Below is a small trained network, with its code and all its weights. Each question gives an input and a class and asks what happens when units are switched off, that is, made to give their printed mean instead of their output.

import numpy as np


def w(rows, s, z=0):
    codes = np.array(rows[::2]) - 128.0
    scale = np.full(codes.shape[1], s)
    scale[-1] = z or s
    return codes * scale


def f(y):
    return np.maximum(y, 0)


def log_softmax(a):
    a = a - a.max(-1, keepdims=True)
    return a - np.log(np.exp(a).sum(-1, keepdims=True))


def net(x, mask):
    res = np.array(x, float).reshape(1, 5) / 4 @ E
    y = f(res @ A[0][:, :-1].T + A[0][:, -1])
    res = res + np.where(mask, y, B[0][:, -1]) @ B[0][:, :-1]
    return log_softmax(res[-1] @ U[:, :-1].T + U[:, -1])


A, B = {}, {}
E = w([
[169,8,169,235,52,147],'x0',
[165,108,156,104,184,255],'x1',
[30,138,180,150,16,196],'x2',
[4,127,95,112,146,131],'x3',
[29,77,231,148,229,77],'x4',
],0.01)
A[0] = w([
[108,168,131,120,120,97,133],'neuron 0',
[158,205,154,75,116,127,228],'neuron 1',
[108,102,160,98,137,203,217],'neuron 2',
[108,56,188,169,120,108,108],'neuron 3',
[91,142,103,100,79,66,229],'neuron 4',
[80,135,151,133,169,180,149],'neuron 5',
[107,132,115,127,194,114,45],'neuron 6',
[60,84,69,127,56,67,193],'neuron 7',
[150,37,80,87,245,140,251],'neuron 8',
[104,135,152,172,112,208,212],'neuron 9',
],0.011,0.003)
B[0] = w([
[109,131,105,92,224,123,176],'neuron 0',
[78,196,72,163,90,145,213],'neuron 1',
[59,114,202,45,35,147,201],'neuron 2',
[99,93,186,164,140,64,229],'neuron 3',
[136,102,121,148,247,184,220],'neuron 4',
[41,95,146,115,133,95,191],'neuron 5',
[200,87,140,88,133,122,182],'neuron 6',
[157,37,79,149,177,166,237],'neuron 7',
[142,181,179,45,106,34,254],'neuron 8',
[67,134,126,123,76,146,214],'neuron 9',
],0.011)
U = w([
[131,26,69,125,184,221,171],'0',
[88,195,92,192,146,107,93],'1',
[21,80,173,98,48,206,129],'2',
[86,59,163,245,93,84,182],'3',
[144,92,97,145,88,108,4],'4',
[167,141,170,64,93,39,131],'5',
[197,146,69,185,48,167,248],'6',
],0.011,0.0037)

Each question gives the input, the list of numbers given to net, and the class t.
The units are the neurons (one row each of A and B). Each row of codes is followed by its name. A weight is (code - 128) times the scale printed after its matrix; where a second scale follows, it is the last column's (A, B and U).
mask holds one flag per neuron, in row order. A switched-off neuron (its flag False) gives its mean, the last column of its row in B, instead of its output. The means were averaged over made-up inputs and are rounded, as every weight is.
A unit's drop is (log p(t) with every unit on - log p(t) with that unit switched off) / (log p(t) with every unit on - log p(t) with every unit switched off).
The circuit of an input: a set's keep is (log p(t) with only the set's units on - log p(t) with every unit switched off) / (log p(t) with every unit on - log p(t) with every unit switched off). Starting from all 10 units, units are removed one at a time, each time the one whose removal leaves the highest keep (on an exact tie, the one counted first), for as long as the keep stays at least 0.8.
circuit, biggest first: the units of the circuit, biggest drop first
unit that matters most: the unit with the biggest drop
top k neurons: the k neurons with the biggest drops, biggest first
drop of u: that unit's drop, to one decimal
input [-3,-1,2,-2,1], class 1: unit that matters most -> neuron 7
input [-2,-1,0,2,0], class 0: circuit, biggest first -> neuron 8; neuron 2
input [-5,-2,2,-3,-1], class 1: top 2 neurons -> neuron 7; neuron 1
input [3,-5,-4,4,1], class 0: circuit, biggest first -> neuron 7; neuron 4
input [0,5,-5,-4,-6], class 5: top 2 neurons -> neuron 8; neuron 7
input [-2,7,-4,-4,-7], class 5: top 3 neurons -> neuron 8; neuron 7; neuron 4
input [-2,2,5,-7,-5], class 6: top 3 neurons -> neuron 5; neuron 3; neuron 1
input [-3,-8,4,-8,-6], class 6: top 2 neurons -> neuron 1; neuron 5
input [-4,-5,-1,-4,-1], class 1: top 2 neurons -> neuron 1; neuron 7
input [-5,-3,-1,-4,1], class 1: circuit, biggest first -> neuron 1; neuron 8
input [-6,2,-2,7,-1], class 5: top 2 neurons -> neuron 8; neuron 6
input [-5,-5,-8,7,-3], class 0: top 2 neurons -> neuron 4; neuron 7
input [3,-4,6,-3,-1], class 3: top 2 neurons -> neuron 3; neuron 2
input [7,-7,-5,5,-3], class 0: circuit, biggest first -> neuron 7
input [-3,-5,1,-5,-6], class 6: drop of neuron 4 -> -0.1
input [-5,-4,1,-5,3], class 1: drop of neuron 1 -> 0.1
input [-5,-4,1,-5,-2], class 1: drop of neuron 8 -> 0.0
